In the rows, 128 means zero.
Each row has a class, written as a number after it; each block has new classes, again numbered from 0 up.
[129,116,141,122,113,139,116,141,149,123,129,126,116,112,128,128,129,131,127,132,130,147,137,165,112,105,137,120,130,144,110,148,145,127,127,102]	7
[154,128,145,90,110,120,169,131,146,115,116,115,125,135,137,131,131,135,149,140,151,170,137,122,139,103,163,157,132,134,113,174,129,108,144,110]	2
[140,122,138,106,121,129,141,119,126,123,146,140,90,137,123,121,142,128,120,116,123,133,136,127,135,132,141,112,123,148,132,143,130,128,116,121]	0
[136,149,105,109,127,109,165,121,114,147,142,142,120,147,127,136,137,113,149,112,118,121,118,73,151,134,131,129,103,125,150,90,104,104,107,115]	6
[143,91,157,97,131,115,143,115,117,134,127,147,137,149,105,145,176,148,120,142,101,163,130,104,159,159,120,175,125,131,124,142,153,125,168,171]	6
[116,121,115,180,151,113,97,141,138,120,115,107,164,99,152,135,111,125,130,141,133,113,149,159,94,111,125,107,142,119,122,140,157,144,187,118]	7
[118,148,92,174,167,101,124,144,132,130,126,111,145,117,160,126,90,102,144,125,134,96,136,133,99,108,141,94,132,112,141,108,122,129,136,100]	0
[122,113,139,147,112,129,102,147,152,129,121,120,142,116,133,133,127,115,124,133,121,163,114,206,99,102,109,124,136,123,89,139,166,115,107,129]	5
[137,116,137,135,124,124,119,135,142,134,134,119,138,132,127,127,140,118,134,138,121,156,118,150,121,129,133,143,139,121,106,136,164,118,146,132]	5
[144,125,127,112,118,116,134,141,135,129,132,123,133,129,133,124,138,137,140,130,126,136,145,121,119,123,137,132,135,142,127,149,123,135,150,122]	6
[138,122,140,128,120,143,98,159,150,113,121,124,107,121,138,100,102,146,115,138,121,132,140,189,97,113,144,110,154,149,106,170,166,147,138,123]	6
[123,148,123,148,132,128,149,112,130,130,131,115,142,114,142,141,121,120,137,119,140,121,121,129,124,121,137,121,113,124,154,108,105,119,108,115]	0
[110,141,101,136,140,121,117,122,121,146,130,131,124,126,133,141,133,101,132,108,117,119,114,123,129,123,111,105,117,118,131,97,112,119,89,111]	7
[144,122,137,110,129,126,107,154,152,114,125,112,132,116,137,95,127,142,133,133,140,138,157,172,91,113,144,125,161,157,101,193,146,158,158,125]	3
[158,126,112,108,159,120,124,122,114,118,120,150,112,155,124,111,126,127,131,107,116,120,141,84,136,140,147,128,144,136,122,158,155,147,159,137]	7
[116,136,111,157,138,110,115,130,125,125,126,124,142,112,142,130,124,117,124,118,119,112,135,149,109,115,113,102,137,115,122,133,117,141,130,130]	2
[132,141,115,123,131,123,123,148,140,118,133,110,132,118,138,107,116,128,138,129,142,124,152,155,91,106,145,110,159,150,108,172,120,158,146,109]	2
[134,153,97,125,150,106,159,104,111,137,122,152,119,137,137,132,127,112,145,101,121,98,122,69,157,142,136,124,100,108,155,105,103,114,93,122]	1
[139,99,140,129,143,103,139,117,115,126,131,139,155,147,118,144,154,152,118,149,96,132,135,88,153,164,121,162,126,120,137,130,155,126,191,165]	6
[148,138,138,73,123,113,178,100,114,131,133,151,110,151,120,140,166,132,133,111,120,156,122,77,176,138,134,156,103,126,129,140,104,97,100,133]	2
[144,87,164,115,137,136,104,119,106,127,128,166,112,157,92,114,154,147,87,141,87,150,132,128,144,171,121,166,150,130,101,158,211,144,172,189]	5
[144,147,90,126,179,108,136,115,110,120,126,152,113,154,130,113,124,120,126,95,112,102,142,93,142,154,135,106,123,115,134,133,133,129,106,133]	0
[116,121,147,132,112,111,126,104,113,151,141,150,137,120,117,160,176,123,111,96,100,144,106,144,151,145,79,134,98,113,126,102,102,113,63,151]	5
[126,150,110,139,140,112,140,115,130,129,126,140,123,125,143,137,122,116,126,102,119,122,122,133,135,124,124,116,110,111,136,113,119,110,80,115]	0
[119,107,150,171,119,113,103,148,153,131,109,121,164,95,133,151,133,142,108,153,105,161,131,210,93,114,90,124,133,112,92,136,183,121,144,146]	6
[118,130,113,140,144,112,112,124,108,131,138,147,128,126,120,129,147,135,106,100,98,110,125,137,123,145,93,110,128,124,123,129,118,145,101,150]	2
[146,114,145,93,115,120,143,122,121,134,133,127,126,142,135,126,155,135,137,132,132,140,144,101,142,136,147,145,130,147,139,155,112,124,161,130]	1
[113,156,98,158,152,115,135,103,100,137,138,136,136,115,145,152,128,120,139,101,130,90,109,89,152,142,114,125,89,119,174,83,97,111,98,129]	3
[122,111,120,171,159,122,104,111,105,116,120,145,153,132,120,153,122,144,108,128,98,111,114,114,150,162,116,156,124,102,140,113,172,122,143,161]	4
[119,105,137,135,138,111,121,120,109,136,127,159,133,148,107,156,152,123,106,127,86,156,95,146,151,141,91,144,118,102,94,107,166,106,106,167]	2
[115,137,105,160,143,108,123,129,134,138,114,137,147,108,143,155,119,113,124,113,118,128,117,147,126,109,103,111,109,98,115,108,144,105,98,111]	7
[130,132,129,120,145,138,121,114,107,121,124,155,120,139,116,139,132,131,104,110,110,133,117,126,143,140,120,141,125,123,119,126,137,128,93,154]	2
[118,118,146,143,100,118,159,134,142,138,114,100,154,113,146,170,133,122,144,153,150,175,115,148,142,107,136,167,109,109,131,110,121,86,127,107]	4
[141,124,109,111,156,119,121,134,124,131,140,135,124,149,124,110,141,122,137,126,115,125,131,112,125,132,138,134,129,138,117,143,144,128,127,136]	3
[146,112,146,85,104,132,128,113,121,136,156,137,116,143,109,113,181,134,115,102,112,146,130,123,135,151,120,134,138,152,117,163,116,147,108,151]	5
[137,139,127,97,113,121,163,124,147,132,141,98,134,117,143,126,139,116,165,132,161,135,147,95,127,110,163,129,136,149,143,146,84,136,164,82]	7
[140,120,131,129,108,126,131,140,134,128,137,121,116,128,129,111,127,126,139,123,133,123,127,126,123,116,155,130,133,139,137,141,135,132,148,119]	5
[154,110,148,115,134,113,156,133,147,126,130,93,155,132,140,131,136,136,158,171,162,135,158,82,138,127,179,155,133,136,151,154,132,113,242,112]	1
[130,107,139,101,142,122,133,100,106,144,139,169,113,161,96,150,174,124,107,114,84,153,107,101,172,162,106,154,107,118,114,104,143,112,98,156]	7
[135,145,108,90,117,117,163,123,126,138,138,121,120,132,136,109,148,121,152,107,143,107,145,89,133,128,155,119,128,152,155,141,68,142,125,108]	1
[131,116,162,115,94,124,134,127,137,137,132,133,112,112,118,147,152,142,115,124,119,160,118,157,146,118,131,138,113,128,117,134,133,103,92,118]	4
[126,123,150,104,95,138,138,119,136,138,138,130,104,118,133,140,151,125,127,117,127,152,116,138,142,113,128,123,108,138,131,124,103,109,91,104]	7
[134,134,121,112,118,120,141,123,121,134,142,120,127,133,129,115,151,120,140,114,134,120,137,109,129,132,134,115,128,139,134,140,92,143,124,125]	5
[137,122,134,105,119,117,131,143,134,119,128,123,127,131,131,118,146,135,131,131,127,150,138,142,112,116,131,136,139,142,102,164,125,141,139,130]	2
[143,124,140,100,112,147,121,148,158,109,127,116,96,121,136,85,110,130,127,129,142,136,152,181,89,97,164,96,161,161,108,192,149,151,129,103]	0
[122,119,116,137,150,126,92,138,121,123,133,151,119,128,129,116,129,135,108,112,103,108,127,154,129,129,115,110,122,129,121,137,153,125,110,143]	3
[115,135,113,131,133,124,136,119,125,140,131,135,130,125,141,141,127,106,132,112,122,131,120,126,125,117,116,124,117,127,136,109,120,111,96,109]	7
[122,166,100,137,117,125,145,142,138,136,124,107,138,101,163,128,99,112,161,117,164,106,138,133,102,85,160,109,116,142,152,117,76,122,100,75]	1
[128,120,155,114,100,118,133,123,145,133,126,124,140,106,128,144,162,141,131,128,127,166,132,172,127,115,107,141,116,138,113,152,121,110,106,127]	3
[135,95,176,104,76,128,123,132,149,133,130,126,134,127,110,139,168,143,109,134,116,186,117,184,129,127,109,162,133,134,89,159,150,122,111,146]	5
[133,128,104,151,162,128,131,101,96,127,130,137,142,145,123,143,123,122,136,126,123,99,132,67,153,145,149,141,122,119,155,112,134,137,175,135]	7
[124,120,136,139,117,115,137,111,123,143,132,134,144,130,120,159,154,113,130,118,114,149,97,125,152,140,101,140,103,100,126,94,131,95,91,140]	5
[142,128,143,105,103,151,129,127,142,107,135,123,112,132,136,112,118,135,131,123,142,147,140,168,107,115,149,127,141,160,118,171,135,137,114,112]	0
[150,128,164,55,86,127,179,111,142,135,120,141,107,150,117,137,170,134,146,123,136,190,125,133,162,125,133,167,99,149,113,154,108,88,92,121]	1
[147,150,102,118,160,112,136,119,120,122,121,155,112,145,131,113,119,122,131,103,104,112,140,104,134,142,130,111,129,122,124,136,136,134,102,135]	6
[152,121,132,100,130,105,174,104,125,133,119,147,134,146,122,145,150,121,153,127,124,146,129,68,165,141,139,160,111,117,140,127,133,95,151,130]	1
[111,123,103,184,166,114,98,121,117,130,122,125,164,117,144,138,118,123,110,123,111,98,135,132,118,142,111,119,143,107,138,118,155,145,173,144]	7
[144,155,106,108,130,130,130,123,128,115,134,139,98,136,139,93,124,111,143,89,128,117,135,127,118,129,145,107,136,142,120,154,114,150,82,117]	5
[132,98,148,133,127,115,128,128,134,135,126,125,146,132,122,158,150,132,123,146,116,171,111,136,145,135,122,170,123,114,114,128,173,95,149,141]	4
[123,159,119,112,122,127,152,110,123,131,155,142,84,117,148,117,135,113,128,83,127,109,122,121,133,129,136,95,103,143,159,109,78,125,51,100]	0
[121,111,134,153,163,132,106,110,112,125,117,145,151,126,119,144,140,140,108,131,104,127,111,137,147,155,106,145,118,107,128,120,174,113,131,173]	3
[126,136,121,137,156,109,157,116,110,137,133,149,124,128,127,144,129,122,144,128,111,110,121,81,160,138,142,127,101,116,162,83,122,104,138,126]	6
[139,140,135,105,105,131,147,138,145,128,137,117,93,115,142,108,122,130,144,120,141,128,141,140,121,113,160,109,136,155,141,152,106,137,116,98]	6
[111,127,108,170,149,107,124,130,129,131,121,103,176,105,150,140,133,126,144,144,139,106,131,121,125,125,119,131,114,103,148,116,124,121,172,132]	3
[126,137,109,127,133,120,135,132,132,134,137,118,130,128,145,132,135,113,146,128,138,128,124,116,130,120,130,130,108,127,138,116,111,108,111,113]	3
[129,152,107,128,139,126,143,111,118,125,145,121,137,124,140,132,121,122,157,119,150,94,132,79,144,131,154,140,107,136,169,112,95,121,127,108]	3
[123,98,158,146,126,128,144,106,133,125,113,136,159,124,119,172,144,142,111,142,118,167,105,152,156,138,115,180,111,106,131,119,169,96,142,158]	0
[156,132,127,93,130,119,154,133,124,115,129,129,116,155,133,109,123,129,151,127,140,138,136,98,136,120,159,143,134,140,120,166,132,124,152,121]	2

A new block, with new classes numbered from 0.
[140,107,157,167,181,138,155,104,96,88,157,95,142,132,135,107,116,129,89,151,190,106,100,163,118,123,167,124,111,133,114,155,101,92,127,144]	10
[109,118,115,116,156,153,152,109,160,123,103,143,99,178,74,142,187,166,158,149,107,132,155,150,147,110,145,132,132,119,174,75,154,170,143,171]	3
[75,132,142,162,101,184,127,168,131,87,93,95,136,123,181,153,108,87,78,108,149,116,121,114,132,139,129,116,160,115,129,132,128,83,150,136]	6
[127,120,138,144,145,167,123,163,133,101,105,117,134,140,123,220,152,100,59,115,111,150,135,141,129,172,122,36,176,128,99,145,155,85,138,143]	0
[162,121,91,125,153,161,126,141,126,156,132,102,84,162,135,138,133,137,80,125,108,179,146,132,140,169,110,46,143,148,110,145,131,138,134,105]	5
[97,114,134,146,177,112,134,149,89,90,91,66,112,122,181,130,116,163,154,115,180,126,134,119,54,88,153,157,83,51,124,76,92,127,161,112]	4
[152,139,159,134,184,123,148,142,136,164,86,97,81,126,121,106,121,158,152,140,143,143,137,133,129,137,124,163,94,120,116,118,98,108,119,112]	7
[115,147,128,127,182,117,129,155,140,131,116,130,108,168,91,170,152,172,162,101,81,175,120,169,156,169,116,124,144,152,147,102,127,141,135,138]	8
[181,109,83,114,126,105,107,76,107,118,207,142,146,146,169,31,66,92,83,140,114,138,40,150,146,171,123,121,112,166,139,151,163,157,130,135]	1
[148,136,131,153,182,124,146,145,138,122,103,136,106,131,94,190,178,120,77,102,129,145,71,124,145,151,133,91,147,117,131,157,138,93,136,139]	0
[96,160,133,109,115,168,133,185,114,133,51,115,116,98,168,119,121,117,103,85,99,112,136,95,151,135,110,134,136,181,113,112,141,106,140,127]	7
[138,130,92,110,91,119,120,148,129,132,88,126,136,100,136,90,118,85,82,110,136,124,138,84,131,136,99,143,99,126,128,121,114,163,84,89]	9
[99,156,196,147,175,167,192,160,131,106,86,111,158,98,120,120,112,151,119,135,123,120,146,156,141,176,140,128,104,157,130,116,90,144,136,128]	6
[124,125,106,111,115,137,133,115,144,132,123,105,99,114,104,130,111,131,136,110,110,117,180,134,166,90,125,194,125,106,156,83,130,137,111,140]	10
[159,124,127,142,131,104,122,126,135,206,139,128,126,164,108,152,134,138,179,130,104,143,79,154,165,132,94,242,100,122,184,80,148,133,145,124]	2
[123,124,130,145,78,195,162,104,123,154,104,111,162,104,152,123,82,92,79,137,129,83,127,119,137,128,113,169,137,119,140,145,165,92,152,137]	3
[176,139,85,98,108,120,112,172,130,178,138,138,100,159,145,152,127,119,172,108,52,183,144,158,138,129,64,152,114,156,145,68,173,157,162,131]	2
[141,96,95,129,120,136,138,142,82,143,125,112,163,148,177,102,123,111,83,124,110,159,133,119,143,141,120,103,128,187,105,147,148,134,114,107]	7
[137,107,96,90,128,171,134,135,113,132,135,119,131,141,174,88,103,116,107,137,79,130,135,146,160,91,102,153,111,157,160,96,166,190,153,125]	4
[85,119,136,142,103,164,120,124,129,157,165,109,176,157,137,113,67,85,156,128,130,123,114,167,138,140,119,149,121,180,174,93,126,168,163,121]	9
[105,119,72,120,138,96,103,134,84,148,102,106,105,125,165,83,110,119,155,125,177,117,140,113,67,27,122,173,95,114,127,107,102,136,144,104]	8
[92,100,107,135,133,118,138,133,131,158,119,78,112,134,151,148,105,100,152,136,163,128,90,94,152,49,153,171,124,98,182,94,120,137,140,108]	2
[118,135,116,136,112,172,125,177,88,97,106,117,111,130,179,131,157,118,107,79,116,139,144,102,130,122,118,147,126,165,116,114,128,158,166,114]	7
[117,115,113,126,67,148,143,136,94,125,127,99,167,95,159,117,87,81,140,148,122,140,161,83,98,69,124,111,133,104,100,164,130,91,104,125]	5
[136,150,124,93,117,148,114,170,145,148,85,114,75,151,178,95,134,116,118,106,124,98,116,97,91,122,98,112,119,83,129,93,177,77,146,136]	7
[119,119,143,144,155,113,97,135,183,182,118,126,93,166,101,180,153,140,155,116,155,137,69,122,111,131,157,117,157,108,132,131,170,62,146,146]	1
[168,108,141,143,136,124,90,144,134,225,132,136,159,125,156,85,105,114,98,118,133,151,78,124,76,165,114,123,118,147,130,170,137,113,149,95]	7
[77,104,145,128,145,125,106,159,106,175,128,90,152,148,146,172,99,136,192,102,131,153,145,142,125,111,115,142,134,178,137,128,121,134,167,85]	7
[165,139,120,107,130,158,124,126,115,176,145,117,137,167,102,149,115,97,120,160,106,110,159,154,120,98,86,171,132,125,137,79,156,127,130,159]	0
[127,119,156,140,209,86,146,110,115,112,170,149,133,147,121,106,181,177,203,146,129,113,89,144,98,73,160,172,83,72,170,72,114,130,161,163]	3
[71,101,121,120,144,176,124,192,120,88,104,48,147,201,119,175,103,151,145,75,106,168,174,179,165,172,114,92,157,234,119,96,142,172,131,134]	4
[114,124,121,115,71,123,153,128,102,129,118,121,169,105,178,110,109,115,160,135,83,128,112,110,98,105,129,77,121,138,137,107,165,149,151,121]	2
[178,141,117,137,102,178,162,201,94,150,97,104,103,142,170,118,150,109,74,81,129,156,102,77,84,175,106,82,117,127,73,175,138,115,163,79]	7
[114,97,110,121,123,150,93,181,125,133,121,63,116,190,65,208,109,136,151,91,120,164,138,143,168,149,96,128,165,174,133,120,129,164,146,107]	6
[47,187,157,127,123,159,143,171,78,75,51,101,139,72,159,204,121,117,100,120,159,104,148,70,125,116,138,132,144,152,101,111,74,139,131,107]	1
[122,137,151,145,156,181,125,152,89,132,79,92,122,77,160,179,125,112,63,135,162,105,184,108,124,87,119,179,137,106,87,133,105,91,140,113]	0
[124,104,91,150,55,187,99,146,87,130,146,122,135,114,135,172,113,76,74,109,85,161,67,87,165,136,118,66,178,147,119,194,129,116,169,107]	5
[144,112,99,145,163,119,139,134,105,131,135,121,111,166,183,101,148,132,131,129,124,132,93,155,118,101,127,138,95,128,139,77,159,118,155,133]	8
[149,128,138,120,88,142,139,132,126,93,183,127,151,142,107,127,114,76,151,136,106,120,88,123,125,104,126,127,141,128,143,144,133,150,135,145]	2
[132,102,91,111,123,127,98,94,130,177,196,132,152,153,146,92,91,116,117,144,167,129,103,149,111,96,139,164,128,144,160,140,156,164,147,128]	8
[85,131,139,120,104,182,110,170,149,133,54,115,126,156,150,157,158,141,149,99,107,116,157,129,124,126,113,185,143,130,134,74,172,135,149,132]	4
[102,142,108,94,129,121,150,204,65,144,98,98,151,121,207,157,131,134,128,99,113,159,158,79,101,103,108,94,139,112,79,150,140,81,137,93]	2
[99,173,138,87,120,118,190,102,122,25,116,129,134,109,104,90,92,122,148,132,113,79,113,137,166,143,139,130,98,165,143,92,145,157,100,180]	1
[129,120,96,115,165,148,85,142,145,130,86,117,87,138,130,114,108,115,68,108,139,124,118,123,129,140,110,149,131,76,160,126,154,79,135,159]	5
[158,108,87,83,127,115,87,141,141,155,144,124,141,162,184,106,105,113,111,117,137,140,127,141,90,125,94,141,118,129,134,113,189,150,133,116]	4
[166,129,147,157,152,128,106,118,108,138,136,150,135,141,109,102,183,102,122,139,119,94,61,114,94,81,129,160,132,102,130,129,125,110,140,144]	0
[138,137,102,88,170,57,111,116,132,202,135,170,120,111,142,92,131,160,136,145,86,131,108,142,139,108,102,139,100,98,147,110,130,91,104,118]	8
[106,136,120,119,142,125,100,130,101,164,118,113,128,143,143,115,142,115,146,163,198,99,129,90,106,23,139,189,127,138,128,104,115,118,116,135]	9
[128,99,133,145,114,128,105,159,123,224,156,101,170,152,143,156,99,115,151,139,133,145,129,142,81,100,115,97,140,153,111,127,134,90,157,108]	6
[70,158,145,119,107,140,140,123,90,73,147,128,150,113,139,114,151,155,181,130,122,86,159,114,121,41,143,190,118,130,168,65,111,189,154,165]	6
[120,119,128,124,122,143,171,157,64,94,106,107,161,122,185,132,140,109,106,116,173,118,127,79,76,93,141,110,117,123,89,179,152,108,147,104]	7
[108,127,119,120,124,170,141,151,136,162,133,109,128,131,113,138,120,137,80,117,134,148,111,120,184,148,147,118,154,184,143,160,127,150,134,135]	2
[124,163,137,122,115,109,154,114,88,119,120,119,133,83,138,126,148,125,149,151,115,106,138,86,112,61,123,138,112,96,121,97,94,147,107,121]	0
[141,130,128,98,104,145,105,149,115,100,160,140,154,121,154,132,126,100,120,137,146,136,154,121,102,105,109,107,129,145,103,157,156,139,130,133]	9
[158,127,126,110,142,102,159,132,113,148,130,131,142,119,174,128,132,126,104,150,129,133,89,126,144,129,109,91,110,148,121,163,165,103,120,109]	2
[114,151,123,129,150,154,131,165,159,139,82,138,107,97,112,149,113,108,76,76,109,133,163,162,188,171,114,156,146,186,111,137,117,77,115,137]	10
[154,136,102,124,134,118,143,130,183,207,110,129,96,136,112,129,132,117,86,125,162,146,111,133,167,145,118,128,131,179,137,170,144,109,99,121]	2
[117,149,154,113,168,120,144,177,136,175,60,132,146,91,171,113,121,125,124,135,139,129,124,115,142,118,104,157,117,159,107,153,135,85,113,97]	6
[187,111,105,117,95,129,174,109,128,160,175,133,130,126,104,123,105,107,133,159,90,138,119,159,143,108,109,82,112,158,107,162,157,120,122,121]	8
[133,113,110,109,130,102,109,115,108,140,138,139,129,124,122,70,125,107,175,151,132,100,110,115,110,43,133,158,111,116,114,136,136,69,115,152]	5
[104,147,133,94,134,163,157,112,133,139,120,125,121,116,145,73,125,142,105,146,141,81,144,116,110,98,151,151,111,60,149,93,164,115,140,172]	0
[129,145,117,112,127,142,155,145,138,149,142,132,88,129,77,161,158,150,135,105,101,131,78,115,186,90,119,122,137,152,161,158,142,139,144,133]	8
[129,83,141,159,173,125,104,137,106,128,147,116,117,136,128,106,151,137,167,131,144,96,123,133,96,54,146,207,95,52,125,88,97,67,161,147]	3
[103,117,131,128,151,115,140,145,103,144,129,81,148,157,135,195,129,157,168,136,142,159,129,134,159,128,118,117,119,162,133,106,145,115,114,123]	5
[147,152,145,123,178,118,135,131,133,76,120,122,95,127,97,192,150,130,101,140,125,112,103,132,163,117,122,132,144,102,135,116,116,103,100,149]	8
[132,102,148,170,181,87,152,134,82,69,129,115,156,138,163,137,191,126,151,119,186,114,84,118,78,94,162,150,89,88,101,118,136,102,136,120]	0
[98,161,159,125,98,148,158,128,94,92,104,143,191,111,144,166,122,116,119,147,104,103,115,137,109,154,124,84,154,154,99,146,146,104,130,132]	8
[106,121,168,171,211,105,167,142,117,102,98,110,128,164,148,173,173,198,174,124,162,151,121,167,85,149,140,135,89,74,152,98,143,111,179,130]	6
[172,94,83,104,97,118,85,139,140,179,182,131,126,160,117,99,130,87,171,136,111,165,146,126,90,39,114,140,130,134,144,116,143,168,121,126]	10
[127,164,158,81,172,111,163,138,117,76,85,127,123,124,110,151,123,151,153,150,88,128,127,125,144,150,110,108,118,115,122,117,149,129,105,139]	1
[170,135,82,128,110,119,108,159,121,143,116,103,100,105,170,106,108,68,61,111,192,152,128,99,129,93,84,132,128,169,89,211,111,92,78,94]	10
[119,151,112,121,113,157,154,131,70,114,118,137,162,111,197,87,124,104,66,130,122,93,136,97,103,106,123,143,111,133,115,122,145,122,136,136]	1
[104,132,148,113,115,126,115,182,135,108,74,147,146,116,190,136,158,112,162,138,112,120,125,117,118,103,115,140,116,124,117,73,168,107,137,129]	6
[125,115,126,130,156,112,120,146,121,171,138,106,155,145,126,171,99,146,180,121,121,172,149,167,131,154,108,149,123,175,120,99,124,136,146,116]	3
[115,140,143,111,177,104,160,158,103,148,93,114,134,83,142,157,128,140,127,131,163,128,122,91,124,106,153,92,117,139,79,144,108,91,123,91]	9
[134,133,147,112,177,94,111,164,136,111,114,135,135,144,131,113,157,148,163,121,137,136,142,137,66,145,124,77,127,126,75,132,120,83,113,136]	3
